Below are the code and all the weights of a small trained network. Each question names an input and a class and asks about switching units off, where a switched-off unit gives its printed mean instead of its output.

import numpy as np


def w(rows, s, z=0):
    codes = np.array(rows[::2]) - 128.0
    scale = np.full(codes.shape[1], s)
    scale[-1] = z or s
    return codes * scale


def f(y):
    return np.maximum(y, 0)


def log_softmax(a):
    a = a - a.max(-1, keepdims=True)
    return a - np.log(np.exp(a).sum(-1, keepdims=True))


def net(x, mask):
    res = np.array(x, float).reshape(1, 5) / 4 @ E
    y = f(res @ A[0][:, :-1].T + A[0][:, -1])
    res = res + np.where(mask, y, B[0][:, -1]) @ B[0][:, :-1]
    return log_softmax(res[-1] @ U[:, :-1].T + U[:, -1])


A, B = {}, {}
E = w([
[108,148,233,115,98,145,235,125,159,144,71,114],'x0',
[111,123,143,78,77,12,133,111,88,37,128,172],'x1',
[135,115,135,116,133,132,118,131,136,122,125,130],'x2',
[149,135,126,120,117,131,127,123,108,140,119,117],'x3',
[115,8,150,199,146,115,146,112,49,130,126,112],'x4',
],0.012)
A[0] = w([
[137,162,117,84,109,108,105,137,118,106,150,113,182],'n0',
[127,120,57,163,163,171,68,151,137,176,129,132,195],'n1',
[125,126,173,106,102,64,161,132,131,96,121,127,91],'n2',
[139,130,61,106,139,52,89,131,82,79,142,150,135],'n3',
[97,149,254,66,79,30,219,106,107,68,110,136,34],'n4',
[135,196,107,75,119,136,121,133,174,128,138,140,230],'n5',
[141,229,108,68,137,127,115,129,186,124,133,137,253],'n6',
[128,112,25,79,109,12,66,114,74,49,161,157,126],'n7',
[139,161,107,91,138,117,137,129,153,135,129,128,197],'n8',
[127,106,133,162,158,177,149,134,124,177,132,101,144],'n9',
[118,152,133,101,124,139,139,128,165,116,114,121,144],'n10',
[132,132,229,161,152,231,203,122,198,228,100,94,142],'n11',
[142,110,7,167,180,185,50,134,140,178,156,113,235],'n12',
[114,69,124,161,129,108,120,114,98,103,117,107,131],'n13',
[128,12,178,219,142,126,146,124,40,129,136,129,132],'n14',
[132,60,109,170,152,106,91,138,80,121,131,126,133],'n15',
[127,184,91,139,92,107,100,111,156,85,146,137,148],'n16',
[112,138,217,96,99,77,200,132,126,92,104,122,47],'n17',
[114,148,174,137,130,211,171,130,139,177,128,135,167],'n18',
[140,111,57,159,147,187,80,122,150,161,165,107,207],'n19',
[118,3,148,198,126,124,152,120,64,135,128,119,141],'n20',
[139,120,76,141,156,160,104,120,143,148,152,103,166],'n21',
],0.0098,0.0052)
B[0] = w([
[103,114,120,135,145,118,76,147,143,91,97,151,168],'n0',
[147,153,82,127,134,174,130,118,93,172,120,200,210],'n1',
[146,124,93,131,108,161,131,106,76,140,138,163,177],'n2',
[90,114,138,113,116,82,116,115,109,45,160,93,201],'n3',
[195,168,49,142,150,190,104,122,84,198,127,242,236],'n4',
[141,207,131,170,83,151,80,134,198,126,157,110,197],'n5',
[147,193,120,157,86,162,25,180,222,79,102,120,217],'n6',
[72,89,148,114,128,52,89,125,115,5,152,47,242],'n7',
[111,141,113,152,129,128,79,154,159,112,104,145,167],'n8',
[119,91,158,121,145,118,157,161,149,172,81,147,187],'n9',
[147,150,143,149,121,142,111,116,143,132,139,112,157],'n10',
[105,100,223,131,118,112,180,163,237,171,116,29,252],'n11',
[189,179,54,135,144,170,96,122,81,154,110,241,250],'n12',
[150,143,110,106,113,121,152,95,83,116,171,85,177],'n13',
[106,75,154,94,185,98,231,84,31,166,150,114,236],'n14',
[148,147,109,109,103,108,177,90,64,115,185,95,190],'n15',
[117,78,109,119,134,113,79,153,149,97,73,147,171],'n16',
[145,158,85,134,134,187,145,119,101,201,113,192,195],'n17',
[125,135,188,157,112,141,147,131,199,143,154,89,196],'n18',
[156,162,72,117,128,159,133,106,97,181,117,195,213],'n19',
[105,77,135,93,161,101,216,91,34,174,137,129,227],'n20',
[143,141,106,134,115,159,125,118,119,161,128,179,182],'n21',
],0.017,0.018)
U = w([
[172,185,57,151,75,207,63,145,154,151,128,233,240],'0',
[157,131,58,78,194,148,184,94,87,204,148,220,154],'1',
[122,179,195,146,80,140,134,179,254,157,145,45,123],'2',
[69,66,231,99,169,112,220,149,163,200,109,83,21],'3',
[65,136,91,94,108,58,42,170,183,18,130,121,182],'4',
[64,96,130,84,106,73,145,83,87,64,228,86,7],'5',
],0.0065,0.0011)

Each question gives the input, the list of numbers given to net, and the class t.
The units are the neurons (one row each of A and B). Each row of codes is followed by its name. A weight is (code - 128) times the scale printed after its matrix; where a second scale follows, it is the last column's (A, B and U).
mask holds one flag per neuron, in row order. A switched-off neuron (its flag False) gives its mean, the last column of its row in B, instead of its output. The means were averaged over made-up inputs and are rounded, as every weight is.
A unit's drop is (log p(t) with every unit on - log p(t) with that unit switched off) / (log p(t) with every unit on - log p(t) with every unit switched off).
The circuit of an input: a set's keep is (log p(t) with only the set's units on - log p(t) with every unit switched off) / (log p(t) with every unit on - log p(t) with every unit switched off). Starting from the 12 units with the biggest drops (on a tie, the unit counted first), units are removed one at a time, each time the one whose removal leaves the highest keep (on an exact tie, the one counted first), for as long as the keep stays at least 0.8.
units of the circuit, in order: the units of the circuit, biggest drop first
k most important neurons: the k neurons with the biggest drops, biggest first
drop when u is switched off: that unit's drop, to one decimal
input [2,-6,1,1,-3], class 2: units of the circuit, in order	[n11]
input [1,-4,-8,-5,1], class 3: units of the circuit, in order	[n4, n11]
input [-4,1,0,7,3], class 5: units of the circuit, in order	[n4, n7]
input [0,8,5,-3,-1], class 4: 2 most important neurons	[n7, n12]
input [1,0,2,0,0], class 2: 2 most important neurons	[n12, n4]
input [-5,-5,1,6,0], class 0: 2 most important neurons	[n14, n20]
input [-5,1,0,-6,-2], class 4: 2 most important neurons	[n7, n4]
input [4,-4,5,1,0], class 2: 2 most important neurons	[n14, n20]
input [1,0,5,1,5], class 3: 2 most important neurons	[n12, n4]
input [-4,1,6,4,-3], class 4: 2 most important neurons	[n4, n7]
input [4,-2,4,5,0], class 2: 2 most important neurons	[n14, n20]
input [0,6,-1,8,-8], class 4: 2 most important neurons	[n7, n12]
input [-1,1,-7,6,-3], class 4: drop when n4 is switched off	0.2
input [2,-5,2,5,1], class 3: drop when n6 is switched off	0.1
input [2,7,8,4,-5], class 0: most important neuron	[n4]
input [8,-1,6,-1,-1], class 2: drop when n11 is switched off	0.6
input [0,7,-3,5,-5], class 4: drop when n7 is switched off	0.8
